Here is a tiny trained network, its code and every weight. The questions are about switching its units off for an input and a target symbol, where a switched-off unit gives its printed mean instead of its output.

import numpy as np


def w(rows, s, z=0):
    codes = np.array(rows[::2]) - 128.0
    scale = np.full(codes.shape[1], s)
    scale[-1] = z or s
    return codes * scale


def softmax(a):
    e = np.exp(a - a.max(-1, keepdims=True))
    return e / e.sum(-1, keepdims=True)


def log_softmax(a):
    a = a - a.max(-1, keepdims=True)
    return a - np.log(np.exp(a).sum(-1, keepdims=True))


def net(x, mask):
    ids = ['αγδζηθλμξπτ'.index(c) for c in x.split()]
    T = len(ids)
    res = E[ids] + P[:T]
    u = 0
    for l in range(3):
        r = res
        for j in range(2):
            rows = slice(2 * j, 2 * j + 2)
            q, k, v = (r @ M[l][rows].T for M in (Q, K, V))
            z = softmax(np.where(np.tri(T) > 0, q @ k.T / 2**0.5, -1e9)) @ v
            o = O[l][rows]
            res = res + np.where(mask[u + j], z, o[:, -1]) @ o[:, :-1]
        u += 2
    return log_softmax(res[-1] @ U[:, :-1].T + U[:, -1])


Q, K, V, O = {}, {}, {}, {}
E = w([
[129,175,106,61,152,93,150,159,168,99,123,60],'α',
[96,164,109,153,114,73,125,68,135,45,80,86],'γ',
[121,160,158,44,196,65,144,163,68,141,70,187],'δ',
[169,160,142,115,157,151,83,62,27,125,95,199],'ζ',
[64,205,86,127,41,64,175,145,73,126,86,134],'η',
[181,252,165,64,122,116,200,118,138,26,61,109],'θ',
[74,144,86,111,106,45,104,112,122,181,144,130],'λ',
[133,200,106,123,163,66,210,170,103,123,153,65],'μ',
[153,177,84,222,164,23,81,182,122,206,170,106],'ξ',
[154,160,108,92,169,64,214,49,116,93,196,174],'π',
[85,88,123,162,92,99,88,81,99,105,196,147],'τ',
],0.012)
P = w([
[170,99,82,142,76,254,113,203,156,90,182,134],'0',
[94,157,169,97,135,70,134,104,134,129,143,161],'1',
[134,101,162,149,84,162,131,115,162,178,156,139],'2',
[161,60,130,150,123,74,168,58,67,169,121,90],'3',
[69,170,151,101,139,99,92,115,117,117,139,139],'4',
[127,111,183,148,98,172,130,127,167,205,123,135],'5',
[177,68,167,140,155,94,169,106,52,125,88,80],'6',
[55,179,132,102,154,109,70,114,108,110,150,123],'7',
[134,119,195,138,103,165,134,133,169,214,116,147],'8',
[183,63,173,138,160,94,149,108,35,110,94,61],'9',
[44,187,111,96,167,120,53,122,94,104,168,103],'10',
[136,124,204,130,97,160,142,140,168,218,118,163],'11',
[181,55,182,107,143,106,127,110,23,92,86,42],'12',
],0.015)
Q[0] = w([
[204,68,193,93,119,120,143,105,84,162,167,57],'L0H1',
[75,203,172,131,83,172,141,163,199,198,195,174],'L0H1',
[170,53,156,136,113,56,137,109,81,108,102,86],'L0H2',
[90,136,191,97,139,77,119,113,10,78,144,110],'L0H2',
],0.012)
K[0] = w([
[124,84,202,31,217,130,134,98,136,162,184,96],'L0H1',
[169,70,76,106,82,98,209,189,183,232,88,218],'L0H1',
[2,177,86,115,229,42,28,102,71,36,150,103],'L0H2',
[136,179,62,52,107,174,121,149,30,90,189,148],'L0H2',
],0.0097)
V[0] = w([
[240,226,41,137,98,118,148,114,164,117,89,166],'L0H1',
[149,206,143,154,92,172,98,122,59,146,141,140],'L0H1',
[99,95,117,5,176,134,50,192,248,202,142,150],'L0H2',
[185,74,122,134,38,254,39,121,169,74,176,104],'L0H2',
],0.0091)
O[0] = w([
[143,46,157,97,205,219,69,55,105,116,96,11,224],'L0H1',
[50,81,181,191,190,108,199,48,159,172,165,40,223],'L0H1',
[64,83,17,125,235,86,144,125,226,185,36,127,2],'L0H2',
[189,254,22,220,74,127,159,82,149,117,124,150,159],'L0H2',
],0.0074,0.0028)
Q[1] = w([
[156,78,136,139,111,45,142,136,70,112,105,111],'L1H1',
[129,126,113,137,171,63,121,109,10,104,107,119],'L1H1',
[83,207,124,122,109,142,93,153,188,111,169,152],'L1H2',
[144,105,109,145,90,224,135,149,190,144,132,173],'L1H2',
],0.012)
K[1] = w([
[1,218,105,128,225,41,67,95,42,119,199,96],'L1H1',
[77,161,24,117,208,133,63,135,4,10,152,118],'L1H1',
[159,39,79,124,18,132,215,154,169,113,108,88],'L1H2',
[231,80,202,175,126,144,109,113,148,198,73,177],'L1H2',
],0.0074)
V[1] = w([
[91,159,158,124,60,179,58,138,202,118,54,101],'L1H1',
[86,124,110,91,94,139,87,32,105,183,135,170],'L1H1',
[136,89,122,182,121,134,49,99,105,223,181,195],'L1H2',
[109,168,200,126,151,2,78,59,222,71,175,128],'L1H2',
],0.0083)
O[1] = w([
[129,92,79,29,73,72,57,68,156,154,188,110,73],'L1H1',
[99,141,156,105,51,246,160,151,214,235,116,171,224],'L1H1',
[119,156,73,88,93,156,109,99,26,152,111,179,3],'L1H2',
[210,179,138,107,110,149,90,135,197,119,91,134,253],'L1H2',
],0.013,0.0036)
Q[2] = w([
[93,196,150,86,195,86,116,131,72,106,100,104],'L2H1',
[73,255,96,94,159,142,78,176,158,123,201,97],'L2H1',
[64,238,128,128,160,152,63,136,166,96,150,188],'L2H2',
[144,172,107,86,96,174,80,208,110,147,130,109],'L2H2',
],0.0068)
K[2] = w([
[216,84,75,127,138,131,196,131,107,102,80,105],'L2H1',
[232,52,36,171,140,189,157,133,142,176,160,104],'L2H1',
[172,74,22,192,178,255,132,119,178,143,202,178],'L2H2',
[102,145,109,71,117,120,128,179,91,110,111,84],'L2H2',
],0.0063)
V[2] = w([
[28,163,138,165,104,144,1,114,155,111,86,140],'L2H1',
[107,172,200,99,133,64,136,75,113,169,89,149],'L2H1',
[97,199,196,117,140,64,107,88,137,171,106,156],'L2H2',
[151,153,99,198,137,105,78,192,117,135,105,129],'L2H2',
],0.0091)
O[2] = w([
[80,146,166,67,210,186,34,122,106,178,166,138,2],'L2H1',
[127,218,133,216,186,22,94,7,138,212,189,240,29],'L2H1',
[254,94,37,138,171,234,237,187,90,143,179,51,44],'L2H2',
[146,222,163,106,169,190,79,113,120,110,105,104,44],'L2H2',
],0.0072,0.0056)
U = w([
[99,154,208,131,151,1,117,169,86,101,133,168,59],'α',
[170,146,133,102,144,79,91,119,21,137,96,144,239],'γ',
[221,144,132,110,72,84,75,131,111,121,156,120,81],'δ',
[97,96,223,45,100,100,106,176,57,122,191,148,99],'ζ',
[98,136,203,126,171,131,103,67,159,118,136,87,1],'η',
[152,95,150,146,131,190,147,205,113,96,120,160,105],'θ',
[88,160,167,141,144,146,185,64,117,172,157,76,34],'λ',
[142,131,87,159,183,83,77,141,166,120,106,160,243],'μ',
[29,128,154,83,212,98,149,147,136,136,134,163,173],'ξ',
[130,94,78,78,136,142,137,147,146,144,94,152,172],'π',
[169,172,106,163,94,114,118,145,173,110,164,201,129],'τ',
],0.0076,0.0052)

Each question gives the input, a string of symbols that net reads in full, and the target symbol t.
The units are the heads (2 rows each of Q, K, V and O). Each row of codes is followed by its name. A weight is (code - 128) times the scale printed after its matrix; where a second scale follows, it is the last column's (O and U).
mask holds one flag per head, layer by layer. A switched-off head (its flag False) gives its mean, the last column of its rows in O, instead of its output. The means were averaged over made-up inputs and are rounded, as every weight is.
A unit's drop is (log p(t) with every unit on - log p(t) with that unit switched off) / (log p(t) with every unit on - log p(t) with every unit switched off).
The circuit of an input: a set's keep is (log p(t) with only the set's units on - log p(t) with every unit switched off) / (log p(t) with every unit on - log p(t) with every unit switched off). Starting from all 6 units, units are removed one at a time, each time the one whose removal leaves the highest keep (on an exact tie, the one counted first), for as long as the keep stays at least 0.8.
units of the circuit, in order: the units of the circuit, biggest drop first
most important unit: the unit with the biggest drop
heads that matter: for each layer, one digit per head in row order, 1 if its drop is at least 0.15 and else 0, layers parted by /
input π λ π π μ π π λ, target α: most important unit => L2H2
input π μ τ π γ, target α: units of the circuit, in order => [L2H2, L0H1]
input η ζ π α π γ η π τ γ ξ η λ, target γ: units of the circuit, in order => [L1H2, L2H1]
input π τ η λ, target τ: heads that matter => 10 / 11 / 10
input η γ π π η γ π π μ ξ, target θ: heads that matter => 01 / 11 / 01
input η ζ π λ ξ π η η π π η μ γ, target ζ: heads that matter => 01 / 10 / 00
input π π γ γ η γ π θ π ξ α λ τ, target μ: units of the circuit, in order => [L0H2, L1H2, L0H1]
input γ π π π π π γ η η, target λ: heads that matter => 10 / 10 / 11
input ξ γ δ γ π π π γ, target η: units of the circuit, in order => [L2H2, L0H2]
input π η π π μ, target α: units of the circuit, in order => [L2H2, L1H1]
input π ζ λ γ π λ μ η η γ ζ, target α: heads that matter => 11 / 11 / 01
input θ μ π τ π η θ θ μ α δ, target δ: units of the circuit, in order => [L0H2, L1H1, L2H1]
input η θ α τ, target η: heads that matter => 11 / 01 / 10
input η μ ξ ξ, target α: most important unit => L0H2
input π γ λ π γ π π, target δ: heads that matter => 00 / 11 / 01
input τ π η π δ π π η, target γ: units of the circuit, in order => [L0H2, L1H2, L2H2, L2H1]
input π η η τ η λ η π π π π, target α: units of the circuit, in order => [L2H2, L1H2, L1H1, L0H2]
input γ η π π π μ π δ, target ζ: units of the circuit, in order => [L0H2, L2H1, L2H2]
input α η ξ γ π ζ, target γ: heads that matter => 00 / 01 / 00
input η η δ μ τ θ π, target τ: most important unit => L0H1
input η λ ξ η μ, target λ: units of the circuit, in order => [L1H2, L0H2]
input γ μ γ π ζ π π π, target ζ: units of the circuit, in order => [L0H2, L2H1, L0H1, L1H1]
input γ π α τ π η η π η τ γ, target ζ: units of the circuit, in order => [L0H2, L2H1, L1H1]
input θ π π π μ ξ η μ γ η λ, target δ: units of the circuit, in order => [L1H1, L0H2]
input γ π π λ μ ζ η π τ, target ζ: heads that matter => 11 / 11 / 00
input π δ α γ, target ξ: heads that matter => 01 / 00 / 10
input μ δ τ δ π α π ξ γ α η π θ, target ζ: most important unit => L0H2
input μ ζ θ π δ λ π η τ ξ, target ζ: heads that matter => 01 / 10 / 00
